Below is a small trained network, with its code and all its weights. Each question gives an input and a class and asks what happens when units are switched off, that is, made to give their printed mean instead of their output.

import numpy as np


def w(rows, s, z=0):
    codes = np.array(rows[::2]) - 128.0
    scale = np.full(codes.shape[1], s)
    scale[-1] = z or s
    return codes * scale


def f(y):
    return np.maximum(y, 0)


def log_softmax(a):
    a = a - a.max(-1, keepdims=True)
    return a - np.log(np.exp(a).sum(-1, keepdims=True))


def net(x, mask):
    res = np.array(x, float).reshape(1, 6) / 4 @ E
    y = f(res @ A[0][:, :-1].T + A[0][:, -1])
    res = res + np.where(mask, y, B[0][:, -1]) @ B[0][:, :-1]
    return log_softmax(res[-1] @ U[:, :-1].T + U[:, -1])


A, B = {}, {}
E = w([
[90,135,92,127,24,188,243,148],'x0',
[158,254,210,169,154,192,103,160],'x1',
[13,138,42,191,49,129,117,157],'x2',
[79,145,153,182,109,155,35,117],'x3',
[126,119,179,155,131,147,167,106],'x4',
[101,98,169,125,96,75,104,82],'x5',
],0.0073)
A[0] = w([
[149,235,127,159,198,186,108,171,213],'N1',
[219,114,143,97,201,130,196,140,186],'N2',
[143,187,214,120,189,81,79,62,221],'N3',
[99,78,21,126,47,111,159,122,230],'N4',
[92,149,176,178,105,120,25,133,176],'N5',
[118,65,40,117,113,78,142,126,171],'N6',
[83,215,89,160,96,228,183,182,215],'N7',
[203,90,161,67,244,105,141,91,203],'N8',
[175,136,150,76,138,127,185,129,206],'N9',
[80,104,169,117,12,184,191,114,196],'N10',
[92,79,18,93,59,77,124,92,205],'N11',
[178,88,211,104,214,101,80,102,244],'N12',
[56,51,17,90,97,54,124,140,180],'N13',
[66,113,91,117,1,107,202,130,252],'N14',
[140,228,88,187,114,193,147,203,188],'N15',
[188,135,233,93,252,119,87,97,242],'N16',
[119,137,213,186,204,113,48,61,201],'N17',
[77,133,131,169,62,210,143,95,202],'N18',
],0.0063,0.0025)
B[0] = w([
[88,212,221,158,239,123,59,175,213],'N1',
[194,182,144,76,189,201,172,159,207],'N2',
[116,139,127,126,156,70,101,51,222],'N3',
[206,10,37,213,114,122,164,233,229],'N4',
[56,126,139,189,86,27,64,124,196],'N5',
[197,13,39,180,193,126,121,174,198],'N6',
[79,208,166,218,68,170,102,218,222],'N7',
[207,109,107,25,192,163,178,66,228],'N8',
[178,165,141,139,146,196,160,152,186],'N9',
[148,160,115,176,12,213,211,68,210],'N10',
[208,2,35,191,164,112,124,194,224],'N11',
[149,130,130,69,160,91,123,20,232],'N12',
[155,22,30,154,177,104,95,214,231],'N13',
[134,121,78,200,68,175,186,137,240],'N14',
[89,189,218,174,130,177,109,206,205],'N15',
[134,196,146,47,191,107,133,2,254],'N16',
[109,112,113,98,114,48,84,75,221],'N17',
[139,137,141,166,76,146,137,158,195],'N18',
],0.0062,0.0085)
U = w([
[81,190,217,176,151,161,66,212,15],'0',
[91,130,144,90,137,20,50,47,254],'1',
[196,141,136,5,214,157,183,82,98],'2',
[123,127,112,166,4,204,213,146,241],'3',
[164,2,11,154,171,106,130,193,43],'4',
],0.0073,0.00037)

Each question gives the input, the list of numbers given to net, and the class t.
The units are the neurons (one row each of A and B). Each row of codes is followed by its name. A weight is (code - 128) times the scale printed after its matrix; where a second scale follows, it is the last column's (A, B and U).
mask holds one flag per neuron, in row order. A switched-off neuron (its flag False) gives its mean, the last column of its row in B, instead of its output. The means were averaged over made-up inputs and are rounded, as every weight is.
A unit's drop is (log p(t) with every unit on - log p(t) with that unit switched off) / (log p(t) with every unit on - log p(t) with every unit switched off).
The circuit of an input: a set's keep is (log p(t) with only the set's units on - log p(t) with every unit switched off) / (log p(t) with every unit on - log p(t) with every unit switched off). Starting from the 12 units with the biggest drops (on a tie, the unit counted first), units are removed one at a time, each time the one whose removal leaves the highest keep (on an exact tie, the one counted first), for as long as the keep stays at least 0.8.
units of the circuit, in order: the units of the circuit, biggest drop first
top k neurons: the k neurons with the biggest drops, biggest first
drop of u: that unit's drop, to one decimal
input [4,-6,-8,0,-4,-6], class 2: units of the circuit, in order => (N2 N8)
input [7,3,-5,-8,2,-3], class 3: units of the circuit, in order => (N7)
input [-4,5,6,-6,-4,5], class 0: units of the circuit, in order => (N8 N4)
input [-7,7,1,-5,2,4], class 1: units of the circuit, in order => (N17 N3)
input [-5,3,4,8,7,0], class 1: units of the circuit, in order => (N17 N5)
input [-8,-4,0,-2,4,4], class 1: top 2 neurons => (N17 N3)
input [-5,7,3,-5,-4,-1], class 0: top 2 neurons => (N1 N15)
input [1,-3,4,8,7,1], class 3: top 2 neurons => (N10 N18)
input [-7,4,1,-6,-5,-8], class 2: drop of N13 => 0.0
input [-7,-4,2,1,1,4], class 1: drop of N5 => 0.1
input [-8,0,3,-3,-8,-6], class 1: drop of N4 => 0.3
